Below are the code and all the weights of a small trained network. Each question names an input and a target symbol and asks about switching units off, where a switched-off unit gives its printed mean instead of its output.

import numpy as np


def w(rows, s, z=0):
    codes = np.array(rows[::2]) - 128.0
    scale = np.full(codes.shape[1], s)
    scale[-1] = z or s
    return codes * scale


def f(y):
    return y / 2 * (1 + np.tanh(0.7978845608 * (y + 0.044715 * y**3)))


def softmax(a):
    e = np.exp(a - a.max(-1, keepdims=True))
    return e / e.sum(-1, keepdims=True)


def log_softmax(a):
    a = a - a.max(-1, keepdims=True)
    return a - np.log(np.exp(a).sum(-1, keepdims=True))


def net(x, mask):
    ids = ['αεζμσψ'.index(c) for c in x.split()]
    T = len(ids)
    res = E[ids] + P[:T]
    q, k, v = (res @ M[0].T for M in (Q, K, V))
    z = softmax(np.where(np.tri(T) > 0, q @ k.T / 2**0.5, -1e9)) @ v
    res = res + np.where(mask[0], z, O[0][:, -1]) @ O[0][:, :-1]
    y = f(res @ A[0][:, :-1].T + A[0][:, -1])
    res = res + np.where(mask[1:9], y, B[0][:, -1]) @ B[0][:, :-1]
    return log_softmax(res[-1] @ U[:, :-1].T + U[:, -1])


Q, K, V, O, A, B = {}, {}, {}, {}, {}, {}
E = w([
[152,252,72,140,104],'α',
[157,112,48,52,107],'ε',
[48,46,58,161,125],'ζ',
[184,75,224,157,199],'μ',
[121,139,75,143,169],'σ',
[110,187,133,251,180],'ψ',
],0.016)
P = w([
[250,96,103,161,154],'0',
[220,102,104,150,119],'1',
[175,102,95,153,99],'2',
[136,104,88,157,85],'3',
[124,122,104,136,103],'4',
[111,133,112,120,118],'5',
[96,138,117,111,122],'6',
[80,152,129,103,133],'7',
[69,167,144,88,148],'8',
[64,174,152,73,175],'9',
],0.011)
Q[0] = w([
[98,177,32,249,119],'h0',
[164,132,231,226,159],'h0',
],0.018)
K[0] = w([
[156,209,103,201,134],'h0',
[161,106,167,250,172],'h0',
],0.024)
V[0] = w([
[255,45,74,155,135],'h0',
[156,132,175,163,37],'h0',
],0.0089)
O[0] = w([
[3,177,116,49,112,254],'h0',
[167,163,181,37,226,151],'h0',
],0.0045,0.0048)
A[0] = w([
[88,92,130,83,90,111],'n0',
[96,194,145,118,58,83],'n1',
[243,127,111,164,66,8],'n2',
[109,120,147,188,161,202],'n3',
[130,184,133,113,178,95],'n4',
[249,36,155,206,108,59],'n5',
[246,64,75,178,138,171],'n6',
[131,70,110,180,117,3],'n7',
],0.015,0.0023)
B[0] = w([
[187,74,137,139,166,147],'n0',
[85,91,190,95,188,242],'n1',
[217,47,91,126,80,187],'n2',
[150,85,110,51,107,189],'n3',
[150,121,146,166,99,254],'n4',
[155,158,134,166,252,150],'n5',
[129,143,87,219,128,150],'n6',
[123,54,148,155,182,134],'n7',
],0.021,0.0057)
U = w([
[253,133,63,171,170,169],'α',
[203,119,123,55,96,248],'ε',
[135,69,190,167,89,32],'ζ',
[181,150,231,178,159,39],'μ',
[227,103,201,171,33,81],'σ',
[137,165,126,195,85,201],'ψ',
],0.0066,0.0012)

Each question gives the input, a string of symbols that net reads in full, and the target symbol t.
The units are the heads (2 rows each of Q, K, V and O) and the neurons (one row each of A and B). Each row of codes is followed by its name. A weight is (code - 128) times the scale printed after its matrix; where a second scale follows, it is the last column's (O, A, B and U).
mask holds one flag per unit, heads first, then neurons. A switched-off unit (its flag False) gives its mean, the last column of its rows in O or B, instead of its output. The means were averaged over made-up inputs and are rounded, as every weight is.
A unit's drop is (log p(t) with every unit on - log p(t) with that unit switched off) / (log p(t) with every unit on - log p(t) with every unit switched off).
The circuit of an input: a set's keep is (log p(t) with only the set's units on - log p(t) with every unit switched off) / (log p(t) with every unit on - log p(t) with every unit switched off). Starting from all 9 units, units are removed one at a time, each time the one whose removal leaves the highest keep (on an exact tie, the one counted first), for as long as the keep stays at least 0.8.
units of the circuit, in order: the units of the circuit, biggest drop first
top k neurons: the k neurons with the biggest drops, biggest first
drop of u: that unit's drop, to one decimal
input α σ α ε μ α ζ, target α: units of the circuit, in order : (n0)
input ψ μ μ μ σ μ α α, target σ: units of the circuit, in order : (h0, n2, n4)
input ψ ζ ψ σ μ α, target σ: units of the circuit, in order : (h0, n2, n5)
input α μ σ α σ α ψ, target α: units of the circuit, in order : (h0, n5, n1)
input α α σ α μ μ α μ, target ε: top 2 neurons : (n3, n6)
input α ζ α ε α ε μ ε α, target μ: top 2 neurons : (n1, n3)
input α ψ α α α μ, target α: top 3 neurons : (n5, n1, n3)
input ψ α α σ, target ψ: top 2 neurons : (n2, n1)
input α α ε α α ψ ε α μ α, target μ: drop of n2 : 0.2
input α ψ α ψ, target ε: drop of n6 : 0.1
input μ α ψ μ, target ε: drop of n7 : 0.1
input α σ σ, target ψ: drop of n3 : 0.2
